Here is a tiny trained network, its code and every weight. The questions are about switching its units off for an input and a class, where a switched-off unit gives its printed mean instead of its output.

import numpy as np


def w(rows, s, z=0):
    codes = np.array(rows[::2]) - 128.0
    scale = np.full(codes.shape[1], s)
    scale[-1] = z or s
    return codes * scale


def norm(h):
    return h / np.sqrt((h * h).mean(-1, keepdims=True) + 1e-5)


def f(y):
    return y / 2 * (1 + np.tanh(0.7978845608 * (y + 0.044715 * y**3)))


def log_softmax(a):
    a = a - a.max(-1, keepdims=True)
    return a - np.log(np.exp(a).sum(-1, keepdims=True))


def net(x, mask):
    res = np.array(x, float).reshape(1, 2) / 4 @ E
    u = 0
    for l in range(2):
        y = f(norm(res) @ A[l][:, :-1].T + A[l][:, -1])
        res = res + np.where(mask[u : u + 13], y, B[l][:, -1]) @ B[l][:, :-1]
        u += 13
    return log_softmax(norm(res)[-1] @ U[:, :-1].T + U[:, -1])


A, B = {}, {}
E = w([
[159,1,138,172],'x0',
[227,169,60,198],'x1',
],0.0061)
A[0] = w([
[212,88,122,120,142],'L0N0',
[114,92,172,172,156],'L0N1',
[135,110,131,188,5],'L0N2',
[140,43,122,249,63],'L0N3',
[192,90,136,155,65],'L0N4',
[143,104,166,184,117],'L0N5',
[175,153,39,165,143],'L0N6',
[157,142,80,212,11],'L0N7',
[221,125,38,196,170],'L0N8',
[131,41,131,94,124],'L0N9',
[130,92,179,140,197],'L0N10',
[91,75,162,113,124],'L0N11',
[186,108,171,168,62],'L0N12',
],0.013,0.0035)
B[0] = w([
[244,243,213,129,176],'L0N0',
[57,70,108,91,158],'L0N1',
[135,201,165,121,135],'L0N2',
[27,216,140,108,215],'L0N3',
[100,174,195,89,166],'L0N4',
[161,179,68,79,151],'L0N5',
[102,28,86,209,208],'L0N6',
[254,68,121,168,176],'L0N7',
[215,55,231,183,253],'L0N8',
[95,92,62,88,178],'L0N9',
[118,7,125,118,164],'L0N10',
[22,53,140,159,172],'L0N11',
[165,198,198,106,152],'L0N12',
],0.0068,0.011)
A[1] = w([
[97,147,76,80,230],'L1N0',
[144,81,167,126,76],'L1N1',
[215,162,131,103,134],'L1N2',
[194,219,172,164,78],'L1N3',
[183,201,149,126,165],'L1N4',
[173,160,109,90,128],'L1N5',
[57,146,196,149,84],'L1N6',
[117,187,56,142,99],'L1N7',
[110,125,230,95,127],'L1N8',
[123,122,199,81,88],'L1N9',
[159,145,154,251,68],'L1N10',
[150,53,120,119,42],'L1N11',
[127,218,73,140,3],'L1N12',
],0.013,0.005)
B[1] = w([
[187,171,54,151,197],'L1N0',
[42,183,97,65,156],'L1N1',
[127,2,115,227,179],'L1N2',
[152,43,72,217,213],'L1N3',
[83,49,71,202,193],'L1N4',
[133,122,54,150,122],'L1N5',
[177,195,210,105,189],'L1N6',
[70,187,59,139,131],'L1N7',
[198,180,166,68,219],'L1N8',
[180,165,161,79,169],'L1N9',
[192,50,150,191,254],'L1N10',
[10,113,114,140,142],'L1N11',
[66,209,76,150,134],'L1N12',
],0.0091,0.007)
U = w([
[64,73,127,57,155],'0',
[182,210,202,28,148],'1',
[146,228,29,184,3],'2',
[248,57,154,232,142],'3',
],0.013,0.004)

Each question gives the input, the list of numbers given to net, and the class t.
The units are the neurons (one row each of A and B). Each row of codes is followed by its name. A weight is (code - 128) times the scale printed after its matrix; where a second scale follows, it is the last column's (A, B and U).
mask holds one flag per neuron, layer by layer. A switched-off neuron (its flag False) gives its mean, the last column of its row in B, instead of its output. The means were averaged over made-up inputs and are rounded, as every weight is.
A unit's drop is (log p(t) with every unit on - log p(t) with that unit switched off) / (log p(t) with every unit on - log p(t) with every unit switched off).
unit that matters most: the unit with the biggest drop
k most important neurons: the k neurons with the biggest drops, biggest first
k most important neurons of layer l: the k neurons of layer l with the biggest drops, biggest first
drop when u is switched off: that unit's drop, to one decimal
input [-2,-5], class 1: unit that matters most	L0N6
input [-5,1], class 2: 2 most important neurons	L0N8, L0N0
input [-7,2], class 2: 3 most important neurons of layer 0	L0N8, L0N0, L0N7
input [8,-3], class 0: 2 most important neurons of layer 0	L0N9, L0N10
input [-7,-3], class 2: 2 most important neurons of layer 0	L0N8, L0N11
input [-1,0], class 2: 2 most important neurons of layer 0	L0N8, L0N7
input [-3,0], class 2: 3 most important neurons of layer 0	L0N8, L0N0, L0N7
input [7,2], class 1: 2 most important neurons	L0N3, L0N1
input [3,-1], class 1: 2 most important neurons	L0N6, L0N3
input [-6,-2], class 2: 2 most important neurons	L0N8, L0N11
input [-3,-2], class 1: 2 most important neurons	L0N0, L0N7
input [-3,-7], class 1: drop when L0N6 is switched off	0.3
input [-8,2], class 2: drop when L0N8 is switched off	1.0
input [6,-3], class 0: drop when L0N10 is switched off	0.1
input [-4,-4], class 1: drop when L0N9 is switched off	0.0
input [2,-1], class 0: unit that matters most	L0N9
